Below is a small trained network, with its code and all its weights. Each question gives an input and a class and asks what happens when units are switched off, that is, made to give their printed mean instead of their output.

import numpy as np


def w(rows, s, z=0):
    codes = np.array(rows[::2]) - 128.0
    scale = np.full(codes.shape[1], s)
    scale[-1] = z or s
    return codes * scale


def f(y):
    return y / 2 * (1 + np.tanh(0.7978845608 * (y + 0.044715 * y**3)))


def log_softmax(a):
    a = a - a.max(-1, keepdims=True)
    return a - np.log(np.exp(a).sum(-1, keepdims=True))


def net(x, mask):
    res = np.array(x, float).reshape(1, 8) / 4 @ E
    y = f(res @ A[0][:, :-1].T + A[0][:, -1])
    res = res + np.where(mask, y, B[0][:, -1]) @ B[0][:, :-1]
    return log_softmax(res[-1] @ U[:, :-1].T + U[:, -1])


A, B = {}, {}
E = w([
[137,98,216,98,182,139,155,150],'x0',
[153,192,194,129,133,126,110,112],'x1',
[126,182,77,71,161,156,84,99],'x2',
[162,139,139,167,133,120,105,28],'x3',
[184,78,118,141,102,204,184,120],'x4',
[169,92,117,74,91,90,68,150],'x5',
[128,75,119,149,244,99,140,144],'x6',
[201,221,122,102,163,97,168,163],'x7',
],0.011)
A[0] = w([
[181,167,97,166,169,115,203,139,123],'N0',
[73,175,91,94,88,161,191,173,253],'N1',
[172,127,204,169,144,155,154,100,198],'N2',
[178,185,165,175,126,103,85,137,201],'N3',
[138,96,181,188,114,147,130,28,163],'N4',
[208,196,45,135,84,127,181,100,203],'N5',
[130,93,91,185,117,65,103,127,155],'N6',
[214,106,105,137,148,162,161,147,156],'N7',
[197,63,110,81,181,94,99,210,201],'N8',
[121,46,124,75,157,98,130,205,169],'N9',
[2,105,58,170,73,93,102,85,196],'N10',
[180,85,177,177,121,119,191,81,179],'N11',
[102,214,191,120,142,101,125,195,193],'N12',
],0.0084,0.0051)
B[0] = w([
[170,141,131,140,190,95,145,122,175],'N0',
[167,192,179,182,78,184,181,105,219],'N1',
[163,66,186,24,169,193,154,111,193],'N2',
[167,117,172,73,174,102,76,181,194],'N3',
[125,54,156,87,140,157,87,86,203],'N4',
[253,132,107,176,110,183,102,159,229],'N5',
[112,84,111,183,118,29,108,161,176],'N6',
[191,98,44,115,112,105,160,111,175],'N7',
[83,146,33,81,98,61,172,159,236],'N8',
[34,138,70,143,49,119,235,148,225],'N9',
[35,120,195,209,129,103,58,104,254],'N10',
[137,38,114,113,165,121,189,100,193],'N11',
[145,186,209,81,106,83,179,130,221],'N12',
],0.0082,0.0098)
U = w([
[234,121,74,145,146,120,153,166,4],'0',
[162,180,61,152,56,245,70,65,95],'1',
[135,31,125,58,150,179,126,65,183],'2',
[164,126,155,129,42,77,2,153,53],'3',
[93,113,30,104,66,96,181,188,150],'4',
[120,157,223,176,77,151,172,145,180],'5',
[166,222,160,14,155,72,114,168,144],'6',
[53,75,98,173,145,88,65,105,166],'7',
],0.0082,0.002)

Each question gives the input, the list of numbers given to net, and the class t.
The units are the neurons (one row each of A and B). Each row of codes is followed by its name. A weight is (code - 128) times the scale printed after its matrix; where a second scale follows, it is the last column's (A, B and U).
mask holds one flag per neuron, in row order. A switched-off neuron (its flag False) gives its mean, the last column of its row in B, instead of its output. The means were averaged over made-up inputs and are rounded, as every weight is.
A unit's drop is (log p(t) with every unit on - log p(t) with that unit switched off) / (log p(t) with every unit on - log p(t) with every unit switched off).
The circuit of an input: a set's keep is (log p(t) with only the set's units on - log p(t) with every unit switched off) / (log p(t) with every unit on - log p(t) with every unit switched off). Starting from the 12 units with the biggest drops (on a tie, the unit counted first), units are removed one at a time, each time the one whose removal leaves the highest keep (on an exact tie, the one counted first), for as long as the keep stays at least 0.8.
units of the circuit, in order: the units of the circuit, biggest drop first
k most important neurons: the k neurons with the biggest drops, biggest first
drop when u is switched off: that unit's drop, to one decimal
input [-3,6,7,-4,6,4,-1,3], class 1: units of the circuit, in order -> [N5]
input [-8,4,3,1,3,-7,3,4], class 0: units of the circuit, in order -> [N0; N5]
input [0,0,3,3,-7,4,8,0], class 4: units of the circuit, in order -> [N8; N9]
input [-3,-8,3,4,-5,7,1,2], class 7: units of the circuit, in order -> [N10; N12]
input [-4,6,1,-5,4,4,-3,2], class 1: 2 most important neurons -> [N5; N1]
input [5,-3,-7,-2,2,-4,2,5], class 4: 3 most important neurons -> [N9; N5; N8]
input [-7,7,-2,2,-2,-3,-7,-3], class 3: units of the circuit, in order -> [N3; N9]
input [1,1,-8,7,-4,7,2,5], class 6: units of the circuit, in order -> [N3; N10]
input [4,-3,3,8,-2,-6,-7,-5], class 2: 2 most important neurons -> [N4; N2]
input [3,-8,-3,-2,-4,5,7,-6], class 4: 2 most important neurons -> [N9; N8]
input [-8,-5,1,-8,2,-7,-1,-5], class 7: 2 most important neurons -> [N10; N12]
input [4,1,8,5,8,-4,-2,0], class 2: 2 most important neurons -> [N2; N4]
input [3,0,-7,-2,-3,0,6,-5], class 4: drop when N8 is switched off -> 0.2
input [8,4,-6,1,-3,0,3,1], class 6: most important neuron -> [N12]
input [4,-6,-5,-6,-6,6,4,-8], class 4: drop when N9 is switched off -> 1.6
input [0,0,-7,-4,5,-7,0,-4], class 2: drop when N11 is switched off -> 0.1
